Here is a tiny trained network, its code and every weight. The questions are about switching its units off for an input and a class, where a switched-off unit gives its printed mean instead of its output.

import numpy as np


def w(rows, s, z=0):
    codes = np.array(rows[::2]) - 128.0
    scale = np.full(codes.shape[1], s)
    scale[-1] = z or s
    return codes * scale


def f(y):
    return y / 2 * (1 + np.tanh(0.7978845608 * (y + 0.044715 * y**3)))


def log_softmax(a):
    a = a - a.max(-1, keepdims=True)
    return a - np.log(np.exp(a).sum(-1, keepdims=True))


def net(x, mask):
    res = np.array(x, float).reshape(1, 3) / 4 @ E
    y = f(res @ A[0][:, :-1].T + A[0][:, -1])
    res = res + np.where(mask, y, B[0][:, -1]) @ B[0][:, :-1]
    return log_softmax(res[-1] @ U[:, :-1].T + U[:, -1])


A, B = {}, {}
E = w([
[192,226,30],'x0',
[55,79,61],'x1',
[183,1,97],'x2',
],0.0083)
A[0] = w([
[116,159,87,34],'n0',
[142,140,155,84],'n1',
[130,99,103,132],'n2',
[137,166,68,112],'n3',
[155,141,158,82],'n4',
[76,120,117,123],'n5',
[151,130,99,114],'n6',
[233,118,110,117],'n7',
[176,124,113,110],'n8',
[91,127,138,125],'n9',
[107,129,108,121],'n10',
[156,137,192,94],'n11',
[135,124,123,124],'n12',
[80,216,155,192],'n13',
[165,173,141,58],'n14',
[106,130,101,90],'n15',
[153,148,198,39],'n16',
[131,108,147,128],'n17',
[46,113,129,133],'n18',
[130,154,184,85],'n19',
[136,148,141,112],'n20',
[5,162,157,159],'n21',
[114,77,212,223],'n22',
[59,102,34,28],'n23',
[122,140,115,107],'n24',
[99,216,161,42],'n25',
[196,123,112,108],'n26',
[124,66,243,36],'n27',
[154,56,110,2],'n28',
[183,59,106,182],'n29',
[133,134,148,106],'n30',
[128,141,123,120],'n31',
[125,167,61,5],'n32',
[147,98,116,146],'n33',
],0.02,0.0074)
B[0] = w([
[133,116,88,146],'n0',
[112,116,106,133],'n1',
[121,141,102,158],'n2',
[85,153,90,188],'n3',
[122,125,110,140],'n4',
[165,96,139,154],'n5',
[136,130,148,147],'n6',
[156,99,243,200],'n7',
[137,113,174,153],'n8',
[159,98,149,144],'n9',
[146,124,112,135],'n10',
[106,141,64,162],'n11',
[112,114,129,129],'n12',
[61,163,3,243],'n13',
[113,137,170,163],'n14',
[132,142,114,132],'n15',
[133,112,56,155],'n16',
[123,126,110,147],'n17',
[217,70,179,182],'n18',
[125,123,79,156],'n19',
[107,126,115,139],'n20',
[250,35,222,217],'n21',
[135,141,3,248],'n22',
[9,220,54,185],'n23',
[127,129,122,130],'n24',
[58,183,171,199],'n25',
[138,101,201,169],'n26',
[7,214,163,221],'n27',
[159,98,16,178],'n28',
[73,182,137,233],'n29',
[123,134,114,129],'n30',
[127,129,129,132],'n31',
[134,109,51,164],'n32',
[119,140,118,164],'n33',
],0.024,0.013)
U = w([
[98,107,47,3],'0',
[9,201,178,187],'1',
[150,67,243,196],'2',
],0.012,0.00056)

Each question gives the input, the list of numbers given to net, and the class t.
The units are the neurons (one row each of A and B). Each row of codes is followed by its name. A weight is (code - 128) times the scale printed after its matrix; where a second scale follows, it is the last column's (A, B and U).
mask holds one flag per neuron, in row order. A switched-off neuron (its flag False) gives its mean, the last column of its row in B, instead of its output. The means were averaged over made-up inputs and are rounded, as every weight is.
A unit's drop is (log p(t) with every unit on - log p(t) with that unit switched off) / (log p(t) with every unit on - log p(t) with every unit switched off).
most important unit: the unit with the biggest drop
top k neurons: the k neurons with the biggest drops, biggest first
drop of u: that unit's drop, to one decimal
input [1,6,7], class 1: most important unit : n29
input [3,5,1], class 1: top 3 neurons : [n22 n28 n23]
input [-1,0,5], class 1: top 3 neurons : [n29 n13 n21]
input [2,1,-3], class 0: top 2 neurons : [n27 n29]
input [0,-1,-8], class 0: top 2 neurons : [n13 n27]
input [0,-3,0], class 0: top 4 neurons : [n27 n25 n29 n21]
input [-7,6,1], class 0: top 3 neurons : [n22 n23 n7]
input [-6,-1,7], class 1: top 2 neurons : [n27 n29]
input [4,7,1], class 1: top 3 neurons : [n23 n22 n28]
input [1,3,-3], class 0: top 2 neurons : [n7 n13]
input [2,8,3], class 1: top 2 neurons : [n23 n22]
input [0,0,8], class 1: top 4 neurons : [n29 n21 n7 n13]
input [-6,5,-3], class 2: drop of n21 : 0.2
input [-1,-5,-5], class 0: drop of n19 : 0.0
input [-1,-2,8], class 1: drop of n29 : 1.0
input [-6,-4,-5], class 0: most important unit : n22
